Below is a small trained network, with its code and all its weights. Each question gives an input and a target symbol and asks what happens when units are switched off, that is, made to give their printed mean instead of their output.

import numpy as np


def w(rows, s, z=0):
    codes = np.array(rows[::2]) - 128.0
    scale = np.full(codes.shape[1], s)
    scale[-1] = z or s
    return codes * scale


def f(y):
    return np.maximum(y, 0)


def softmax(a):
    e = np.exp(a - a.max(-1, keepdims=True))
    return e / e.sum(-1, keepdims=True)


def log_softmax(a):
    a = a - a.max(-1, keepdims=True)
    return a - np.log(np.exp(a).sum(-1, keepdims=True))


def net(x, mask):
    ids = ['ΔΠΩζλμξ'.index(c) for c in x.split()]
    T = len(ids)
    res = E[ids] + P[:T]
    u = 0
    for l in range(2):
        r = res
        for j in range(2):
            rows = slice(2 * j, 2 * j + 2)
            q, k, v = (r @ M[l][rows].T for M in (Q, K, V))
            z = softmax(np.where(np.tri(T) > 0, q @ k.T / 2**0.5, -1e9)) @ v
            o = O[l][rows]
            res = res + np.where(mask[u + j], z, o[:, -1]) @ o[:, :-1]
        u += 2
        y = f(res @ A[l][:, :-1].T + A[l][:, -1])
        res = res + np.where(mask[u : u + 8], y, B[l][:, -1]) @ B[l][:, :-1]
        u += 8
    return log_softmax(res[-1] @ U[:, :-1].T + U[:, -1])


Q, K, V, O, A, B = {}, {}, {}, {}, {}, {}
E = w([
[41,126,55,99,168,81,224,139,23,164],'Δ',
[170,106,252,66,147,138,33,222,210,150],'Π',
[147,161,84,100,129,133,213,13,141,194],'Ω',
[168,143,71,128,193,99,160,220,123,134],'ζ',
[56,143,132,179,148,54,106,143,89,93],'λ',
[154,199,144,130,98,110,107,134,190,113],'μ',
[130,111,9,179,201,158,154,41,50,156],'ξ',
],0.015)
P = w([
[123,97,8,15,2,97,127,182,123,96],'0',
[121,123,79,172,98,174,115,207,151,160],'1',
[183,202,177,92,159,94,140,89,132,44],'2',
[116,85,125,183,119,177,131,165,150,152],'3',
[169,199,173,91,168,94,161,88,129,54],'4',
[124,127,116,188,118,210,94,157,107,142],'5',
[182,201,182,68,183,89,170,77,158,90],'6',
[132,123,118,186,107,205,96,145,111,153],'7',
[178,185,186,81,180,81,168,64,134,60],'8',
[113,116,118,180,116,219,109,145,125,155],'9',
[155,161,214,50,196,59,195,41,143,81],'10',
[73,50,110,158,166,182,171,161,167,173],'11',
[184,210,178,93,196,89,179,63,125,63],'12',
[112,54,116,145,128,182,136,133,169,197],'13',
],0.01)
Q[0] = w([
[37,125,102,105,118,12,137,115,98,90],'0.h0',
[100,100,140,123,33,165,140,134,130,123],'0.h0',
[130,167,167,51,178,59,181,90,31,98],'0.h1',
[148,229,143,73,219,1,106,122,148,78],'0.h1',
],0.0096)
K[0] = w([
[107,75,142,145,172,115,180,174,46,74],'0.h0',
[198,167,85,182,198,179,69,111,150,100],'0.h0',
[75,76,2,29,104,80,123,108,93,105],'0.h1',
[110,97,47,10,21,63,34,158,144,12],'0.h1',
],0.0075)
V[0] = w([
[96,230,165,145,1,129,179,162,146,147],'0.h0',
[215,56,113,186,95,92,123,156,84,142],'0.h0',
[164,127,113,76,174,231,176,98,15,223],'0.h1',
[78,58,130,121,158,37,127,158,83,62],'0.h1',
],0.0058)
O[0] = w([
[52,94,171,124,218,109,211,77,34,117,251],'0.h0',
[166,201,45,55,67,182,129,188,179,205,25],'0.h0',
[165,115,155,121,70,36,215,83,44,255,205],'0.h1',
[130,214,120,28,179,108,48,76,35,189,47],'0.h1',
],0.0065,0.0022)
A[0] = w([
[170,169,113,96,96,94,151,112,148,77,2],'0.n0',
[138,144,144,95,177,148,105,75,111,103,103],'0.n1',
[146,150,196,119,139,87,118,184,143,117,130],'0.n2',
[73,81,96,191,117,119,117,145,115,131,121],'0.n3',
[113,103,139,197,101,119,110,154,123,178,120],'0.n4',
[122,99,129,125,155,111,169,109,161,111,181],'0.n5',
[157,11,98,170,136,174,127,191,109,139,111],'0.n6',
[108,129,150,169,112,113,108,143,149,132,122],'0.n7',
],0.012,0.0044)
B[0] = w([
[112,96,188,101,206,103,191,133,144,159,184],'0.n0',
[95,176,186,69,93,100,140,255,128,127,219],'0.n1',
[105,123,69,141,56,183,186,79,69,208,238],'0.n2',
[170,144,17,86,183,101,97,123,98,215,203],'0.n3',
[51,128,134,94,205,104,118,142,212,95,194],'0.n4',
[144,224,152,211,60,166,64,113,138,41,254],'0.n5',
[158,52,193,121,143,117,133,157,17,117,217],'0.n6',
[88,143,93,133,126,96,130,154,217,85,169],'0.n7',
],0.0078,0.0066)
Q[1] = w([
[159,183,168,125,132,109,114,158,110,112],'1.h0',
[92,95,115,123,158,119,103,255,110,85],'1.h0',
[87,21,68,131,111,163,136,117,151,127],'1.h1',
[107,162,238,89,144,129,139,154,131,134],'1.h1',
],0.0092)
K[1] = w([
[117,180,202,81,68,67,180,100,122,76],'1.h0',
[95,81,130,132,176,123,84,205,143,124],'1.h0',
[65,116,230,254,202,149,149,133,140,185],'1.h1',
[192,80,143,51,64,135,86,141,109,71],'1.h1',
],0.0084)
V[1] = w([
[133,101,72,96,108,161,206,99,147,92],'1.h0',
[100,131,133,100,192,209,108,94,116,111],'1.h0',
[1,94,162,137,96,179,114,84,101,153],'1.h1',
[117,174,166,153,196,98,184,139,140,115],'1.h1',
],0.0077)
O[1] = w([
[104,164,133,207,98,97,72,56,149,93,253],'1.h0',
[98,50,66,165,151,75,90,169,131,72,45],'1.h0',
[5,188,57,111,54,127,83,41,113,117,199],'1.h1',
[216,252,21,116,100,110,140,254,104,129,72],'1.h1',
],0.0082,0.0011)
A[1] = w([
[166,107,82,128,148,162,238,70,125,169,103],'1.n0',
[113,131,153,121,88,247,141,181,141,183,167],'1.n1',
[64,123,144,36,235,109,2,216,169,162,2],'1.n2',
[3,198,40,129,2,100,131,78,170,89,109],'1.n3',
[85,73,96,62,164,139,195,167,145,195,174],'1.n4',
[83,207,101,79,55,162,163,193,126,67,148],'1.n5',
[155,74,205,216,190,128,124,61,61,200,8],'1.n6',
[97,217,104,185,66,175,73,202,226,37,107],'1.n7',
],0.0058,0.0044)
B[1] = w([
[97,82,150,128,116,93,101,66,89,135,215],'1.n0',
[202,113,51,152,130,147,130,47,191,115,178],'1.n1',
[130,162,128,227,138,68,79,171,171,245,175],'1.n2',
[183,132,147,152,169,165,112,203,109,119,255],'1.n3',
[63,159,113,143,140,188,97,138,91,60,225],'1.n4',
[166,118,125,136,104,34,42,86,174,68,222],'1.n5',
[135,52,1,136,211,78,121,84,132,175,183],'1.n6',
[156,61,55,15,79,144,181,73,91,146,231],'1.n7',
],0.0084,0.0074)
U = w([
[79,218,131,63,37,141,177,116,94,199,110],'Δ',
[71,166,168,159,129,195,108,76,177,88,171],'Π',
[167,214,154,254,27,108,172,75,132,134,160],'Ω',
[201,140,197,128,120,157,165,175,121,159,196],'ζ',
[119,202,126,149,107,73,108,118,204,179,83],'λ',
[149,163,92,92,74,106,164,100,185,87,151],'μ',
[162,129,150,123,130,90,124,65,142,168,3],'ξ',
],0.0066,0.0042)

Each question gives the input, a string of symbols that net reads in full, and the target symbol t.
The units are the heads (2 rows each of Q, K, V and O) and the neurons (one row each of A and B). Each row of codes is followed by its name. A weight is (code - 128) times the scale printed after its matrix; where a second scale follows, it is the last column's (O, A, B and U).
mask holds one flag per unit, layer by layer, with each layer's heads first. A switched-off unit (its flag False) gives its mean, the last column of its rows in O or B, instead of its output. The means were averaged over made-up inputs and are rounded, as every weight is.
A unit's drop is (log p(t) with every unit on - log p(t) with that unit switched off) / (log p(t) with every unit on - log p(t) with every unit switched off).
The circuit of an input: a set's keep is (log p(t) with only the set's units on - log p(t) with every unit switched off) / (log p(t) with every unit on - log p(t) with every unit switched off). Starting from the 12 units with the biggest drops (on a tie, the unit counted first), units are removed one at a time, each time the one whose removal leaves the highest keep (on an exact tie, the one counted first), for as long as the keep stays at least 0.8.
circuit, biggest first: the units of the circuit, biggest drop first
top k neurons: the k neurons with the biggest drops, biggest first
heads that matter: for each layer, one digit per head in row order, 1 if its drop is at least 0.15 and else 0, layers parted by /
drop when u is switched off: that unit's drop, to one decimal
input Δ Δ Π Δ Π Δ μ μ λ μ ζ Ω Ω ξ, target ξ: circuit, biggest first	[1.n6; 0.n6]
input λ Ω Π Ω μ Δ ζ Δ μ Π Π, target λ: circuit, biggest first	[0.h1; 1.n2]
input μ ζ μ μ Π ξ λ λ ζ, target μ: top 2 neurons	[1.n7; 1.n5]
input Ω Δ ξ μ ζ μ ζ Δ ξ Δ Δ, target Ω: heads that matter	01 / 00
input ζ μ μ ζ Ω, target ζ: top 2 neurons	[0.n1; 0.n2]
input Π Ω Δ ζ Δ, target Π: circuit, biggest first	[1.h1; 0.h1; 0.n2]
input ξ μ Ω μ μ Π ξ μ Π Π λ, target ξ: circuit, biggest first	[1.h1; 1.n6; 0.h0]
input Δ μ λ, target Δ: circuit, biggest first	[0.h1; 1.h0; 0.n1]
input Δ ξ Π ξ ζ Ω μ Π μ ξ, target ξ: circuit, biggest first	[1.n6; 0.h1; 0.n6]
input Δ ζ ζ Ω Δ Ω Δ Δ μ Δ ξ ξ Π, target Δ: circuit, biggest first	[0.h1; 0.n2]
input Δ μ Δ Ω Ω Δ ξ, target Δ: circuit, biggest first	[0.h1; 0.n1]
input λ Δ Π ξ Π μ μ Δ ξ ζ Δ, target λ: circuit, biggest first	[0.h1; 1.n2; 0.n1; 1.n5]
input ζ ζ μ μ Ω λ, target λ: circuit, biggest first	[1.n2; 0.n3; 0.n4; 0.n2]
input μ Ω μ ζ ξ Ω Ω ζ, target ζ: circuit, biggest first	[0.n6; 1.h1]
input λ Π Π Ω Ω μ Π ζ μ μ Δ Π Ω Ω, target Ω: top 2 neurons	[0.n5; 0.n1]
input λ Δ Δ ξ μ Ω μ Ω Ω ζ λ λ ξ, target λ: top 2 neurons	[0.n1; 1.n2]
input μ μ Π, target μ: top 3 neurons	[0.n2; 1.n7; 1.n5]
input μ λ Π Π ξ, target μ: top neuron	[1.n7]
input λ μ Ω μ μ ζ Ω, target λ: top 2 neurons	[0.n1; 1.n2]
input Π λ Π μ Ω Ω ξ μ ξ Ω μ, target Π: drop when 0.n6 is switched off	0.0
input Δ ξ Π Δ μ μ Δ Ω ζ, target Δ: drop when 1.n3 is switched off	0.0
input μ Ω Π λ λ μ Δ, target μ: drop when 0.n5 is switched off	0.2
